[-97   5 -48 -48 -67  68]
The entry just left of 68 is -67
The maximum is 68

B = [ 714  953 -878 -191 -668  949  753 -547]
The entry just left of -668: -191
Read off the entry just right of -191.
A: -668
Read off the entry just left of -191.
A: -878

arr =
[[  8.3  16.4 -15.4  -2.8   6.2  -1.3   3.5  16.4 -13.4   9.9  14.6  -4.4
    8.4   6.0  16.0  -9.7]
 [ -4.0 -16.4   8.4  11.2  10.7   4.8   2.9 -16.3   9.8   2.4 -15.2 -25.9
  -22.0 -22.6  -4.6  11.5]
 [  0.7  -3.2 -18.8 -12.3 -13.4  -4.1  -2.8  -3.4 -18.4  -4.2   0.0  -1.9
   -7.2   2.4  -2.8 -18.2]
 [ -5.6  -5.6 -25.0 -17.8 -16.4 -11.6  -9.5  -5.7 -24.4  -8.8  -4.0  -9.2
   -9.9  -4.0  -6.1 -23.4]
 [-17.0 -24.0  14.6   2.0  -4.4  -5.0  -9.9 -23.9  13.2 -14.2 -24.1 -10.9
  -17.0 -20.5 -21.2  10.6]]
The entry just right of the smallest entry -> -22.0
Find the entry just right of 4.8.
2.9
Find the entry just left of -4.2.
-18.4
The entry just left of -23.9: -9.9
The entry just left of -1.3 is 6.2
The smallest entry is -25.9
The entry just left of -14.2 -> 13.2
The entry just left of the smallest entry -> -15.2

grid = [[2, 4, 2, 3, 4, 4, 4, 5, 3, 2, 6, 3, 6, 3, 4, 3], [5, 4, 4, 3, 1, 4, 2, 2, 3, 3, 4, 5, 5, 3, 1, 5], [5, 5, 2, 3, 2, 5, 5, 1, 3, 3, 7, 4, 6, 5, 4, 3], [5, 5, 5, 2, 2, 3, 4, 2, 4, 5, 3, 2, 1, 6, 3, 4], [4, 5, 4, 3, 2, 4, 3, 3, 5, 3, 3, 2, 4, 6, 4, 6], [5, 2, 5, 5, 3, 4, 3, 3, 4, 5, 2, 4, 0, 3, 2, 5], [4, 1, 3, 6, 4, 5, 4, 3, 3, 4, 5, 2, 3, 3, 1, 3]]
The 5th entry in reading order is 4
Read off the 3rd entry in reading order.
2
Read off the entry just left of the smallest entry.
4
Read off the entry just left of the largest entry.
3
Read off the entry just right of the smallest entry.
3
The entry just right of the largest entry is 4
The maximum: 7

[[-51 -27  -3  16  29  20  25  -4  -1 -12 -12   8 -19]
 [ 56  61  46   0 -26 -48 -43 -42 -12  12  30  32  19]
 [ 30  66  60  51   2 -27 -54 -31 -18   4  25  27  26]
 [-45 -32 -21   2  19  27  38  15   7 -12  -5   9 -12]
 [  0 -56 -58 -50 -26  -5 -13  34  27  46   9 -38  -5]
 [ 49  10 -12 -43 -46 -54 -32 -12  17  38  16   8   2]
 [-13 -30 -48 -29 -15  12  32  37  29   5   1   8  -5]
 [-47 -72 -48 -21  11  20  14  18  11  17  -5 -17 -10]
 [ 36   2 -30 -54 -44 -39   5   2  25  17   7  23  -1]
 [-38  -8  12  33  28  29   8  18   4  -1  -5 -24 -23]
 [  0  66  69  70  29 -22 -26 -57 -36 -37  -3  66  29]
 [ 51  77  31   8 -40 -80 -34 -31  21   8   7  80   7]]
Counting starts at 0.
The entry directly above 56 -> -51
The entry in the top-right corner: -19
The bottom-right entry?
A: 7
The entry in row 2 and column 0?
A: 30
The smallest entry is -80
The bottom entry of the column that holds the largest entry?
A: 80
The entry in row 0 and column 1?
A: -27
The top entry of the column that holds the largest entry: 8
The entry just right of 14 -> 18
The entry at row 1, column 0?
A: 56
The entry in row 0 and column 2?
A: -3
The entry at row 2, column 2?
A: 60
The bottom-left entry is 51
The entry directly below -24: 66
The entry in row 2 and column 1?
A: 66
The entry just left of the smallest entry?
A: -40
The entry directly above -23 -> -1
The entry directly below 10 -> -30

Questions about the matrix below. Counting starts at 0.
1) Find the entry in row 1 and column 0.
2) Find the entry directly above the largest entry.
3) Find the entry just left of 7800.
4) Find the minimum.
5) Find the entry at row 0, column 0.
6) Find the entry in the bottom-right corner.
7) Find the entry directly above 5573.
[[4691, 4027, 3793, 5236, 4479, 3699, 3514, 3723, 2452, 5126],
 [3260, 3395, 3436, 3216, 3236, 3358, 3163, 3283, 3107, 3140],
 [5046, 5487, 5573, 4846, 4938, 3797, 4546, 5041, 3171, 4491],
 [5399, 4088, 3658, 6179, 5285, 4018, 4599, 4275, 3805, 6410],
 [6471, 8082, 8529, 5379, 6593, 5462, 7301, 7800, 6313, 4954]]
1) 3260
2) 3658
3) 7301
4) 2452
5) 4691
6) 4954
7) 3436

x = (-0.148, -0.152, -0.145, -0.147, -0.150, -0.145, -0.028, -0.142, -0.140, -0.077, 0.139, -0.145, -0.135)
The entry just left of -0.077 is -0.140
Give the third largest entry.
-0.077
Give the third entry from the right.
0.139
Give the 1st entry from the right.
-0.135
The 1st entry is -0.148
Give the second entry from the right.
-0.145
The 5th entry: -0.150
The entry just left of the centre entry is -0.145

[[461 577 254 230 187 518]
 [312 640 632 442 560 160]
 [577 820 542 292 424 709]
 [813 344 556 412 508 436]
 [377 638 484 683 521 421]
 [889 130 708 225 768 456]
 [321 706 408 710 382 913]]
Rows and columns are numbered from 0.
The top-left entry: 461
Report the entry in row 0 and column 1.
577
Report the bottom-right entry.
913
Report the bottom-left entry.
321
The entry just right of 638 -> 484
Report the entry just left of the smallest entry.
889
The entry just left of 632 -> 640
Report the entry at row 2, column 0.
577
Report the entry just left of 508.
412
Report the entry at row 1, column 0.
312
The entry at row 1, column 2 is 632
The entry directly below the smallest entry -> 706
Report the top-right entry.
518
Report the entry directly below 813.
377
The entry at row 0, column 2: 254
